Below is a small trained network, with its code and all its weights. Each question gives an input and a class and asks what happens when units are switched off, that is, made to give their printed mean instead of their output.

import numpy as np


def w(rows, s, z=0):
    codes = np.array(rows[::2]) - 128.0
    scale = np.full(codes.shape[1], s)
    scale[-1] = z or s
    return codes * scale


def norm(h):
    return h / np.sqrt((h * h).mean(-1, keepdims=True) + 1e-5)


def f(y):
    return np.maximum(y, 0)


def log_softmax(a):
    a = a - a.max(-1, keepdims=True)
    return a - np.log(np.exp(a).sum(-1, keepdims=True))


def net(x, mask):
    res = np.array(x, float).reshape(1, 7) / 4 @ E
    u = 0
    for l in range(3):
        y = f(norm(res) @ A[l][:, :-1].T + A[l][:, -1])
        res = res + np.where(mask[u : u + 8], y, B[l][:, -1]) @ B[l][:, :-1]
        u += 8
    return log_softmax(norm(res)[-1] @ U[:, :-1].T + U[:, -1])


A, B = {}, {}
E = w([
[208,119,172,72,61,216,231,51,194,130,103,54],'x0',
[73,196,1,95,176,105,168,162,97,72,42,75],'x1',
[64,175,76,102,53,213,149,87,72,91,109,43],'x2',
[136,84,219,123,48,211,117,110,186,157,207,95],'x3',
[200,88,104,135,255,107,229,121,173,184,159,109],'x4',
[207,122,76,92,147,100,98,18,187,29,52,110],'x5',
[108,150,156,102,73,120,88,100,169,85,87,102],'x6',
],0.0094)
A[0] = w([
[137,119,160,129,177,107,151,160,109,168,146,157,79],'L0N0',
[116,143,31,128,181,71,90,136,87,90,71,154,120],'L0N1',
[31,142,52,118,114,128,137,179,86,103,89,128,103],'L0N2',
[182,127,57,122,225,91,183,107,210,90,80,120,63],'L0N3',
[105,125,172,134,180,76,50,205,127,155,153,182,19],'L0N4',
[159,128,98,131,153,152,171,176,142,131,143,131,95],'L0N5',
[60,130,2,134,232,98,138,171,63,142,149,123,3],'L0N6',
[131,138,147,134,208,105,236,176,91,205,148,149,22],'L0N7',
],0.019,0.0054)
B[0] = w([
[121,114,137,136,102,114,164,158,121,149,133,140,190],'L0N0',
[61,86,89,122,162,132,101,42,112,54,98,183,249],'L0N1',
[110,155,130,167,97,115,147,151,82,126,122,50,231],'L0N2',
[255,129,164,135,139,101,135,132,143,155,73,61,231],'L0N3',
[173,154,183,163,118,113,55,183,142,124,147,136,226],'L0N4',
[141,87,116,122,125,142,172,111,117,142,130,127,164],'L0N5',
[83,227,79,150,247,216,119,180,124,77,188,101,254],'L0N6',
[72,15,144,126,130,115,196,93,79,165,140,157,227],'L0N7',
],0.019)
A[1] = w([
[146,135,146,108,127,105,54,209,168,176,170,200,49],'L1N0',
[108,160,86,75,143,92,128,138,180,165,140,158,84],'L1N1',
[113,125,89,101,169,89,211,143,149,206,191,224,6],'L1N2',
[168,137,171,100,69,234,167,49,231,145,250,139,46],'L1N3',
[223,192,36,51,142,46,177,121,219,183,88,139,33],'L1N4',
[120,163,92,109,150,98,125,110,148,188,136,159,106],'L1N5',
[158,135,155,144,129,68,32,215,164,192,187,235,4],'L1N6',
[161,186,24,61,133,87,168,217,177,168,110,198,61],'L1N7',
],0.016,0.0032)
B[1] = w([
[148,149,172,164,81,56,81,167,153,112,165,145,208],'L1N0',
[96,117,104,166,157,142,117,131,102,114,153,111,128],'L1N1',
[114,139,68,124,110,169,152,102,160,168,200,171,203],'L1N2',
[115,44,108,94,164,236,5,134,87,166,119,80,254],'L1N3',
[161,154,215,175,154,112,178,42,154,87,160,84,199],'L1N4',
[108,93,114,99,163,122,86,109,163,156,163,136,128],'L1N5',
[143,170,249,170,66,58,110,185,149,82,135,185,251],'L1N6',
[140,135,80,106,126,176,119,113,154,130,138,93,128],'L1N7',
],0.015,0.01)
A[2] = w([
[115,101,140,114,92,108,139,67,142,69,106,228,60],'L2N0',
[113,166,95,114,25,133,142,139,115,158,107,86,6],'L2N1',
[101,110,99,68,133,85,127,57,164,118,52,176,40],'L2N2',
[75,166,99,97,5,123,198,137,106,138,102,92,82],'L2N3',
[103,59,159,92,109,127,223,172,141,218,163,166,14],'L2N4',
[137,184,62,101,125,74,78,74,157,106,76,173,15],'L2N5',
[242,141,88,82,146,99,194,131,192,164,81,115,33],'L2N6',
[101,184,67,67,202,115,140,188,145,158,96,182,12],'L2N7',
],0.021,0.0023)
B[2] = w([
[131,72,144,99,46,62,61,122,126,110,56,95,165],'L2N0',
[76,211,151,81,52,122,146,51,187,143,157,114,161],'L2N1',
[102,54,89,103,107,68,117,79,128,141,103,216,149],'L2N2',
[167,253,176,55,49,180,147,115,140,204,107,219,178],'L2N3',
[122,25,52,146,68,152,231,99,116,209,200,196,248],'L2N4',
[92,71,39,77,139,47,141,204,142,205,153,168,165],'L2N5',
[204,164,182,72,165,107,141,86,239,119,115,121,205],'L2N6',
[160,216,27,121,106,154,145,228,216,103,121,95,169],'L2N7',
],0.015,0.013)
U = w([
[74,197,35,165,224,139,134,160,94,45,127,112,219],'0',
[113,231,136,82,55,152,130,96,134,135,104,118,97],'1',
[110,79,68,94,115,42,77,87,130,83,59,176,3],'2',
[254,100,158,104,176,106,170,56,194,120,82,84,181],'3',
[139,33,107,151,128,151,210,131,115,193,194,181,117],'4',
[159,124,212,182,97,60,91,198,149,111,169,188,123],'5',
[153,65,144,89,100,202,44,119,132,157,126,98,77],'6',
],0.014,0.0023)

Each question gives the input, the list of numbers given to net, and the class t.
The units are the neurons (one row each of A and B). Each row of codes is followed by its name. A weight is (code - 128) times the scale printed after its matrix; where a second scale follows, it is the last column's (A, B and U).
mask holds one flag per neuron, layer by layer. A switched-off neuron (its flag False) gives its mean, the last column of its row in B, instead of its output. The means were averaged over made-up inputs and are rounded, as every weight is.
A unit's drop is (log p(t) with every unit on - log p(t) with that unit switched off) / (log p(t) with every unit on - log p(t) with every unit switched off).
The circuit of an input: a set's keep is (log p(t) with only the set's units on - log p(t) with every unit switched off) / (log p(t) with every unit on - log p(t) with every unit switched off). Starting from the 12 units with the biggest drops (on a tie, the unit counted first), units are removed one at a time, each time the one whose removal leaves the highest keep (on an exact tie, the one counted first), for as long as the keep stays at least 0.8.
units of the circuit, in order: the units of the circuit, biggest drop first
k most important neurons: the k neurons with the biggest drops, biggest first
top k neurons in layer l: the k neurons of layer l with the biggest drops, biggest first
input [-2,7,-4,5,-1,-2,-5], class 0: units of the circuit, in order : [L0N6]
input [3,-7,4,-3,1,4,-5], class 3: 2 most important neurons : [L0N1, L0N7]
input [-2,5,5,2,1,-8,6], class 1: 2 most important neurons : [L0N2, L2N3]
input [8,-6,7,-1,-7,-8,3], class 6: units of the circuit, in order : [L1N3, L0N2]
input [8,-8,8,-7,-4,-4,2], class 6: 2 most important neurons : [L0N2, L1N3]
input [5,-8,-1,-4,-7,4,4], class 6: units of the circuit, in order : [L0N1, L0N2, L1N3]
input [7,-5,-4,8,-4,-1,0], class 6: 2 most important neurons : [L1N3, L0N4]
input [6,8,5,-3,-5,2,1], class 1: units of the circuit, in order : [L0N2, L2N3]
input [5,3,-6,7,-5,-1,-1], class 6: 2 most important neurons : [L0N4, L0N7]
input [-1,-1,6,2,-1,7,-2], class 2: 2 most important neurons : [L0N6, L0N3]
input [5,-4,0,-4,-4,-2,-1], class 6: 4 most important neurons : [L0N3, L0N4, L0N2, L0N7]
input [-5,-1,1,-7,-2,7,5], class 2: 2 most important neurons : [L0N1, L2N2]
input [1,-2,3,7,6,4,-6], class 3: top 2 neurons in layer 0 : [L0N7, L0N6]
input [-5,-1,-6,-8,6,-3,8], class 0: top 2 neurons in layer 0 : [L0N6, L0N1]
input [-2,1,4,1,2,5,2], class 3: units of the circuit, in order : [L0N3]
input [1,-5,3,3,0,-7,5], class 6: 4 most important neurons : [L0N4, L0N7, L1N3, L0N2]
input [-8,-3,-5,-6,-4,-1,-1], class 0: 3 most important neurons : [L0N6, L0N1, L0N3]
input [8,7,-1,8,-5,-3,1], class 6: 4 most important neurons : [L1N3, L0N2, L0N6, L0N3]
input [-7,-7,8,2,-6,5,5], class 1: 3 most important neurons : [L0N1, L0N6, L0N4]
input [0,5,-5,-8,6,3,6], class 3: most important neuron : [L0N3]
input [2,1,8,8,1,7,-2], class 6: top 2 neurons in layer 0 : [L0N3, L0N1]
input [-6,7,-5,5,5,7,-3], class 3: top 3 neurons in layer 0 : [L0N3, L0N2, L0N5]
input [3,1,-3,4,-6,6,1], class 6: top 2 neurons in layer 0 : [L0N3, L0N2]
input [-2,8,8,8,0,1,-4], class 1: top 3 neurons in layer 0 : [L0N2, L0N1, L0N4]
input [4,-1,-2,7,-8,-4,-7], class 6: top 2 neurons in layer 0 : [L0N4, L0N7]
input [-5,-2,7,0,-6,7,-4], class 2: top 2 neurons in layer 0 : [L0N1, L0N6]
